[[-13 -42 -79  47 -74 -34 -49 -66 -23 -51]
 [ 14  40  70 -45  73  31  58  70  25  55]]
->
[[ 14  40  70 -45  73  31  58  70  25  55]
 [-13 -42 -79  47 -74 -34 -49 -66 -23 -51]]

[[-64 -23 -43  62]
 [-67 -21 -45  76]
 [-44 -10 -28  44]
 [ 64  23  48 -68]
 [-67 -25 -50  70]]
->
[[ 64  23  48 -68]
 [-44 -10 -28  44]
 [-67 -21 -45  76]
 [-64 -23 -43  62]
 [-67 -25 -50  70]]

[[-27 -29]
 [ 21  50]
 [ 57  58]]
->
[[ 57  58]
 [ 21  50]
 [-27 -29]]

[[ 45 -52 -48 -53 -72 -29 -41 -36 -51 -39 -39]
 [ 43 -49 -46 -49 -67 -26 -37 -33 -47 -37 -36]]
->
[[ 43 -49 -46 -49 -67 -26 -37 -33 -47 -37 -36]
 [ 45 -52 -48 -53 -72 -29 -41 -36 -51 -39 -39]]

[[ -3  33  33 -38 -44   1  25   4 -55 -23   9  21]
 [ -3   5  -7  -9 -41  25  10 -32 -25 -29   5 -29]
 [-20  19  31   4   2  57  32 -64  21  47  14   9]]
->
[[ -3  33  33 -38 -44   1  25   4 -55 -23   9  21]
 [-20  19  31   4   2  57  32 -64  21  47  14   9]
 [ -3   5  -7  -9 -41  25  10 -32 -25 -29   5 -29]]

[[ 41 -47  52 -40 -32 -43]
 [ 48 -40  63 -45 -43 -40]
 [ 57 -65  71 -59 -52 -59]
 [ 31 -31  25 -29 -26 -23]
 [ 41 -57  56 -31 -38 -41]
 [ 47 -54  62 -28 -36 -43]
 [ 55 -70  71 -37 -44 -62]
 [ 68 -60  62 -39 -32 -37]
 [ 60 -48  64 -39 -49 -42]]
->
[[ 31 -31  25 -29 -26 -23]
 [ 48 -40  63 -45 -43 -40]
 [ 41 -47  52 -40 -32 -43]
 [ 60 -48  64 -39 -49 -42]
 [ 47 -54  62 -28 -36 -43]
 [ 41 -57  56 -31 -38 -41]
 [ 68 -60  62 -39 -32 -37]
 [ 57 -65  71 -59 -52 -59]
 [ 55 -70  71 -37 -44 -62]]

[[ -3  -2   7  -2   6 -23  19  -5  11 -15  -4]
 [-16  -9  14 -12  31 -13   4   7 -20 -25   5]
 [  4 -12 -24 -13 -14 -13  11  13 -13 -31 -13]
 [ 39  37   5   5  20  10  40   6 -10 -25   4]
 [ -4  62  34   1   2 -18 -11 -18 -28  -8  -3]]
->
[[ -4  62  34   1   2 -18 -11 -18 -28  -8  -3]
 [ 39  37   5   5  20  10  40   6 -10 -25   4]
 [ -3  -2   7  -2   6 -23  19  -5  11 -15  -4]
 [-16  -9  14 -12  31 -13   4   7 -20 -25   5]
 [  4 -12 -24 -13 -14 -13  11  13 -13 -31 -13]]

[[-34  21   8   5  37 -11 -37  26  25  15]
 [-14  11   7  10 -12  34   0  -2  37  12]
 [-27  22  14  22 -20  64   0  -2  69  22]
 [ 38 -14  15  47  39  -6  25 -10 -63   9]]
->
[[-27  22  14  22 -20  64   0  -2  69  22]
 [-34  21   8   5  37 -11 -37  26  25  15]
 [-14  11   7  10 -12  34   0  -2  37  12]
 [ 38 -14  15  47  39  -6  25 -10 -63   9]]
